Here is a tiny trained network, its code and every weight. The questions are about switching its units off for an input and a class, where a switched-off unit gives its printed mean instead of its output.

import numpy as np


def w(rows, s, z=0):
    codes = np.array(rows[::2]) - 128.0
    scale = np.full(codes.shape[1], s)
    scale[-1] = z or s
    return codes * scale


def f(y):
    return y / 2 * (1 + np.tanh(0.7978845608 * (y + 0.044715 * y**3)))


def log_softmax(a):
    a = a - a.max(-1, keepdims=True)
    return a - np.log(np.exp(a).sum(-1, keepdims=True))


def net(x, mask):
    res = np.array(x, float).reshape(1, 5) / 4 @ E
    y = f(res @ A[0][:, :-1].T + A[0][:, -1])
    res = res + np.where(mask, y, B[0][:, -1]) @ B[0][:, :-1]
    return log_softmax(res[-1] @ U[:, :-1].T + U[:, -1])


A, B = {}, {}
E = w([
[122,65,254,187,36,79,60,220,114],'x0',
[166,195,96,217,83,238,144,188,240],'x1',
[241,224,134,166,171,47,185,204,39],'x2',
[253,70,194,60,80,137,214,76,181],'x3',
[213,106,148,66,181,254,34,169,70],'x4',
],0.0053)
A[0] = w([
[79,133,110,170,65,46,220,86,167,27],'n0',
[99,88,144,67,170,65,110,88,57,65],'n1',
[133,92,202,155,53,101,91,193,130,110],'n2',
[211,76,169,72,93,142,197,90,158,99],'n3',
[136,97,224,175,48,88,96,178,125,65],'n4',
[171,171,101,168,109,221,114,188,180,105],'n5',
[133,169,66,100,182,149,196,76,138,62],'n6',
[136,168,59,101,189,154,166,70,137,120],'n7',
[13,171,49,178,218,139,1,183,80,250],'n8',
[83,140,117,172,72,39,209,94,176,28],'n9',
[110,94,136,75,183,73,121,78,57,13],'n10',
[76,128,113,163,73,36,209,85,180,1],'n11',
[131,95,201,175,57,96,96,183,126,103],'n12',
[189,194,145,153,157,80,161,170,74,78],'n13',
[73,69,131,108,97,153,93,84,173,83],'n14',
[57,71,140,91,94,172,93,81,181,72],'n15',
[54,73,133,103,83,168,81,78,175,104],'n16',
[201,100,146,74,172,226,39,150,85,74],'n17',
[107,91,135,64,155,72,116,96,54,87],'n18',
[44,70,114,110,97,175,78,82,165,170],'n19',
[217,89,171,69,92,139,192,83,164,93],'n20',
[149,184,99,188,93,202,139,173,197,169],'n21',
[119,89,157,53,185,86,102,94,48,51],'n22',
[163,194,90,191,95,204,143,183,210,159],'n23',
[68,65,132,112,90,173,92,77,165,90],'n24',
[210,84,179,64,92,142,198,81,169,74],'n25',
[143,158,55,106,197,149,182,76,147,96],'n26',
[203,97,152,69,185,223,53,154,89,64],'n27',
[195,182,133,151,146,76,166,183,76,81],'n28',
[187,186,138,153,153,77,174,186,66,60],'n29',
[139,169,66,99,194,146,180,72,147,78],'n30',
[131,97,204,171,50,100,100,188,120,103],'n31',
],0.006,0.00075)
B[0] = w([
[181,139,28,150,110,108,16,106,110,188],'n0',
[143,72,187,182,103,95,177,46,186,187],'n1',
[81,112,155,60,149,202,71,84,71,191],'n2',
[85,211,150,156,78,80,159,194,69,186],'n3',
[87,126,152,70,143,183,77,90,88,198],'n4',
[143,64,158,198,81,97,147,45,182,192],'n5',
[63,103,160,59,141,202,71,73,61,168],'n6',
[48,114,177,68,109,190,75,79,64,173],'n7',
[71,217,181,177,50,71,189,199,76,254],'n8',
[167,119,42,151,117,107,25,98,114,186],'n9',
[123,77,188,168,94,116,161,46,160,179],'n10',
[179,128,32,154,121,108,31,105,117,188],'n11',
[74,110,171,61,146,197,75,90,73,189],'n12',
[189,185,154,102,212,151,145,98,201,181],'n13',
[182,187,128,120,185,120,135,139,170,176],'n14',
[185,195,154,116,203,126,153,130,185,190],'n15',
[171,194,153,112,200,131,146,135,167,193],'n16',
[188,138,23,185,100,77,33,106,108,210],'n17',
[142,72,180,181,100,101,170,60,179,181],'n18',
[172,192,156,116,179,113,147,146,156,199],'n19',
[80,202,156,160,77,101,139,182,76,187],'n20',
[120,54,210,185,90,112,177,35,171,196],'n21',
[151,82,156,182,95,103,142,54,175,190],'n22',
[127,74,183,167,96,117,159,45,165,208],'n23',
[193,204,146,110,208,127,161,134,191,184],'n24',
[74,218,159,160,75,76,166,197,68,189],'n25',
[57,107,168,73,131,187,81,83,72,173],'n26',
[181,134,5,191,91,80,3,110,118,208],'n27',
[185,172,150,95,218,154,138,105,182,182],'n28',
[192,191,157,96,215,146,152,104,198,185],'n29',
[62,108,168,67,129,190,75,79,71,171],'n30',
[71,112,161,61,154,206,79,82,73,191],'n31',
],0.006,0.0064)
U = w([
[65,90,155,41,150,219,87,102,74,125],'0',
[195,195,139,106,254,126,158,135,191,116],'1',
[175,110,25,164,90,90,47,119,116,129],'2',
[130,15,176,179,79,105,191,83,179,123],'3',
[68,217,151,152,56,82,174,194,71,124],'4',
[124,76,103,104,130,121,167,186,130,252],'5',
[127,53,93,103,138,135,175,186,133,11],'6',
],0.0095,0.004)

Each question gives the input, the list of numbers given to net, and the class t.
The units are the neurons (one row each of A and B). Each row of codes is followed by its name. A weight is (code - 128) times the scale printed after its matrix; where a second scale follows, it is the last column's (A, B and U).
mask holds one flag per neuron, in row order. A switched-off neuron (its flag False) gives its mean, the last column of its row in B, instead of its output. The means were averaged over made-up inputs and are rounded, as every weight is.
A unit's drop is (log p(t) with every unit on - log p(t) with that unit switched off) / (log p(t) with every unit on - log p(t) with every unit switched off).
The circuit of an input: a set's keep is (log p(t) with only the set's units on - log p(t) with every unit switched off) / (log p(t) with every unit on - log p(t) with every unit switched off). Starting from the 12 units with the biggest drops (on a tie, the unit counted first), units are removed one at a time, each time the one whose removal leaves the highest keep (on an exact tie, the one counted first), for as long as the keep stays at least 0.8.
units of the circuit, in order: the units of the circuit, biggest drop first
k most important neurons: the k neurons with the biggest drops, biggest first
drop of u: that unit's drop, to one decimal
input [3,3,-2,4,3], class 4: 3 most important neurons	[n25; n3; n20]
input [-5,-3,-1,-6,-3], class 4: units of the circuit, in order	[n8]
input [-3,7,5,0,-3], class 3: units of the circuit, in order	[n21; n23]
input [6,1,-5,7,2], class 4: units of the circuit, in order	[n25; n3]
input [-2,6,-3,-5,-1], class 3: units of the circuit, in order	[n21; n23]
input [2,6,-4,8,6], class 4: 2 most important neurons	[n25; n3]
input [4,-1,5,6,1], class 4: 3 most important neurons	[n25; n3; n20]
input [-5,-1,2,-1,-7], class 2: 3 most important neurons	[n0; n11; n9]
input [0,8,-6,-3,-2], class 3: 3 most important neurons	[n21; n23; n5]
input [1,4,4,8,3], class 4: drop of n25	0.1
input [6,-6,1,1,7], class 2: drop of n27	1.0
input [7,2,-8,-3,7], class 1: drop of n24	0.3
input [6,-5,-3,4,7], class 2: drop of n17	0.7
input [-8,4,3,-2,-8], class 0: most important neuron	[n6]
input [4,-6,-1,-7,-7], class 2: 3 most important neurons	[n11; n0; n9]
